Below are the code and all the weights of a small trained network. Each question names an input and a class and asks about switching units off, where a switched-off unit gives its printed mean instead of its output.

import numpy as np


def w(rows, s, z=0):
    codes = np.array(rows[::2]) - 128.0
    scale = np.full(codes.shape[1], s)
    scale[-1] = z or s
    return codes * scale


def norm(h):
    return h / np.sqrt((h * h).mean(-1, keepdims=True) + 1e-5)


def f(y):
    return np.maximum(y, 0)


def log_softmax(a):
    a = a - a.max(-1, keepdims=True)
    return a - np.log(np.exp(a).sum(-1, keepdims=True))


def net(x, mask):
    res = np.array(x, float).reshape(1, 8) / 4 @ E
    u = 0
    for l in range(3):
        y = f(norm(res) @ A[l][:, :-1].T + A[l][:, -1])
        res = res + np.where(mask[u : u + 9], y, B[l][:, -1]) @ B[l][:, :-1]
        u += 9
    return log_softmax(norm(res)[-1] @ U[:, :-1].T + U[:, -1])


A, B = {}, {}
E = w([
[81,167,137,178,102,45],'x0',
[12,192,137,75,184,152],'x1',
[40,26,103,253,134,197],'x2',
[129,150,195,132,69,184],'x3',
[129,128,128,130,131,128],'x4',
[126,131,130,127,127,128],'x5',
[195,222,54,194,145,183],'x6',
[127,130,127,128,128,126],'x7',
],0.011)
A[0] = w([
[64,128,118,194,147,131,139],'L0N0',
[132,78,28,114,232,63,62],'L0N1',
[150,142,222,138,36,201,40],'L0N2',
[158,73,47,105,181,60,87],'L0N3',
[157,184,126,66,105,68,167],'L0N4',
[195,49,99,58,142,219,40],'L0N5',
[134,137,134,208,44,21,112],'L0N6',
[229,25,94,86,80,176,118],'L0N7',
[131,10,218,71,120,74,1],'L0N8',
],0.013,0.01)
B[0] = w([
[174,73,157,87,124,142,196],'L0N0',
[92,182,212,149,29,192,188],'L0N1',
[86,187,198,175,18,135,165],'L0N2',
[116,170,212,152,41,143,186],'L0N3',
[151,29,148,133,128,171,254],'L0N4',
[65,166,172,126,222,151,177],'L0N5',
[95,158,141,154,236,84,213],'L0N6',
[118,139,124,207,176,21,230],'L0N7',
[59,145,8,84,103,100,191],'L0N8',
],0.015,0.0089)
A[1] = w([
[151,159,115,46,93,85,50],'L1N0',
[90,179,174,149,219,98,101],'L1N1',
[55,137,156,50,138,206,138],'L1N2',
[239,110,148,55,104,93,2],'L1N3',
[180,245,147,44,151,87,54],'L1N4',
[70,147,129,79,184,183,73],'L1N5',
[129,192,138,142,46,141,94],'L1N6',
[190,188,143,84,121,86,69],'L1N7',
[225,236,61,210,152,194,134],'L1N8',
],0.012,0.0052)
B[1] = w([
[150,31,137,100,54,93,139],'L1N0',
[94,161,153,87,164,193,238],'L1N1',
[123,148,112,236,144,10,254],'L1N2',
[113,20,176,103,124,106,161],'L1N3',
[169,55,223,112,145,87,149],'L1N4',
[166,169,123,177,158,54,186],'L1N5',
[158,142,142,165,69,112,177],'L1N6',
[109,58,169,72,144,124,145],'L1N7',
[21,117,54,22,73,38,210],'L1N8',
],0.011,0.0074)
A[2] = w([
[95,91,67,209,133,196,131],'L2N0',
[192,175,56,134,70,134,52],'L2N1',
[170,7,158,114,155,208,119],'L2N2',
[88,101,160,177,144,74,203],'L2N3',
[117,174,155,98,230,163,71],'L2N4',
[96,102,60,67,106,96,138],'L2N5',
[128,67,72,166,117,187,5],'L2N6',
[58,104,148,129,113,145,159],'L2N7',
[133,89,117,140,69,124,116],'L2N8',
],0.014,0.003)
B[2] = w([
[181,68,204,5,102,47,150],'L2N0',
[43,100,78,127,133,139,130],'L2N1',
[140,81,101,173,128,217,154],'L2N2',
[201,159,92,110,138,173,253],'L2N3',
[96,140,120,72,133,206,155],'L2N4',
[103,128,60,175,118,194,159],'L2N5',
[131,77,180,130,147,159,132],'L2N6',
[149,155,110,91,96,157,178],'L2N7',
[129,130,110,147,140,172,148],'L2N8',
],0.015,0.016)
U = w([
[167,3,168,91,119,130,129],'0',
[65,122,36,85,76,85,114],'1',
[129,184,211,136,29,98,82],'2',
[113,169,155,74,196,148,138],'3',
[155,137,104,152,123,149,253],'4',
[169,150,123,176,185,29,45],'5',
],0.017,0.011)

Each question gives the input, the list of numbers given to net, and the class t.
The units are the neurons (one row each of A and B). Each row of codes is followed by its name. A weight is (code - 128) times the scale printed after its matrix; where a second scale follows, it is the last column's (A, B and U).
mask holds one flag per neuron, layer by layer. A switched-off neuron (its flag False) gives its mean, the last column of its row in B, instead of its output. The means were averaged over made-up inputs and are rounded, as every weight is.
A unit's drop is (log p(t) with every unit on - log p(t) with that unit switched off) / (log p(t) with every unit on - log p(t) with every unit switched off).
The circuit of an input: a set's keep is (log p(t) with only the set's units on - log p(t) with every unit switched off) / (log p(t) with every unit on - log p(t) with every unit switched off). Starting from the 12 units with the biggest drops (on a tie, the unit counted first), units are removed one at a time, each time the one whose removal leaves the highest keep (on an exact tie, the one counted first), for as long as the keep stays at least 0.8.
units of the circuit, in order: the units of the circuit, biggest drop first
most important unit: the unit with the biggest drop
k most important neurons of layer l: the k neurons of layer l with the biggest drops, biggest first
drop of u: that unit's drop, to one decimal
input [-7,2,-1,1,-8,-3,6,7], class 3: most important unit -> L0N5
input [7,-7,1,-3,-2,7,6,-7], class 3: 3 most important neurons of layer 0 -> L0N6, L0N8, L0N7
input [4,6,-7,5,2,-6,-7,0], class 0: 2 most important neurons of layer 1 -> L1N8, L1N0
input [-7,-5,5,2,-5,-4,1,1], class 3: 3 most important neurons of layer 0 -> L0N5, L0N4, L0N7
input [-1,7,8,-4,4,6,5,-5], class 0: 2 most important neurons of layer 0 -> L0N0, L0N6
input [7,-5,-5,0,-7,6,3,-4], class 3: 2 most important neurons of layer 0 -> L0N6, L0N0
input [3,5,5,8,-8,-2,-8,-1], class 1: units of the circuit, in order -> L0N8, L0N1
input [-2,-2,3,4,-4,-2,3,-5], class 2: 2 most important neurons of layer 0 -> L0N2, L0N6
input [-1,-6,5,-8,8,4,4,-7], class 2: units of the circuit, in order -> L0N1, L0N3
input [-5,6,6,8,6,-5,0,-3], class 2: units of the circuit, in order -> L0N4, L1N2, L2N0, L0N6
input [-6,-5,-2,-4,0,-5,4,5], class 3: units of the circuit, in order -> L0N5, L1N1
input [-1,7,-2,5,-3,1,5,-4], class 5: units of the circuit, in order -> L1N2, L1N5, L0N1
input [-3,7,6,-7,6,2,1,-8], class 2: 2 most important neurons of layer 0 -> L0N1, L0N4
input [-5,6,8,-6,-6,6,6,-4], class 0: units of the circuit, in order -> L2N0
input [-4,8,1,5,6,3,-1,-7], class 5: units of the circuit, in order -> L1N2, L1N5
input [-8,4,-8,6,5,3,-7,-3], class 0: 2 most important neurons of layer 1 -> L1N0, L1N3
input [1,-8,-5,2,-5,-2,0,-5], class 5: 3 most important neurons of layer 0 -> L0N7, L0N6, L0N0
input [-6,-7,0,-4,4,-7,-6,-5], class 4: 2 most important neurons of layer 2 -> L2N0, L2N3
input [-1,-7,-1,-5,4,2,-4,1], class 5: 3 most important neurons of layer 0 -> L0N7, L0N6, L0N2
input [3,-5,2,-4,3,-5,7,-1], class 1: most important unit -> L1N8
input [-4,-8,8,-5,7,6,3,5], class 0: 2 most important neurons of layer 2 -> L2N0, L2N6
input [-8,-3,7,-1,5,-2,-8,7], class 1: 3 most important neurons of layer 0 -> L0N8, L0N4, L0N5
input [3,4,1,2,1,2,0,0], class 5: 3 most important neurons of layer 0 -> L0N7, L0N4, L0N6
input [4,-5,-7,2,2,-5,-7,5], class 0: 4 most important neurons of layer 0 -> L0N4, L0N5, L0N7, L0N2
input [-5,0,-1,0,0,1,-3,-7], class 3: drop of L0N5 -> 2.3
input [-6,-8,3,7,-4,-1,1,6], class 5: drop of L2N4 -> 0.1
input [-1,5,-2,-3,-4,-2,7,3], class 1: units of the circuit, in order -> L1N8
input [3,2,-3,-2,1,5,5,-2], class 1: drop of L2N2 -> 0.0
input [0,-1,5,7,-2,-7,-5,8], class 2: drop of L1N8 -> 0.3
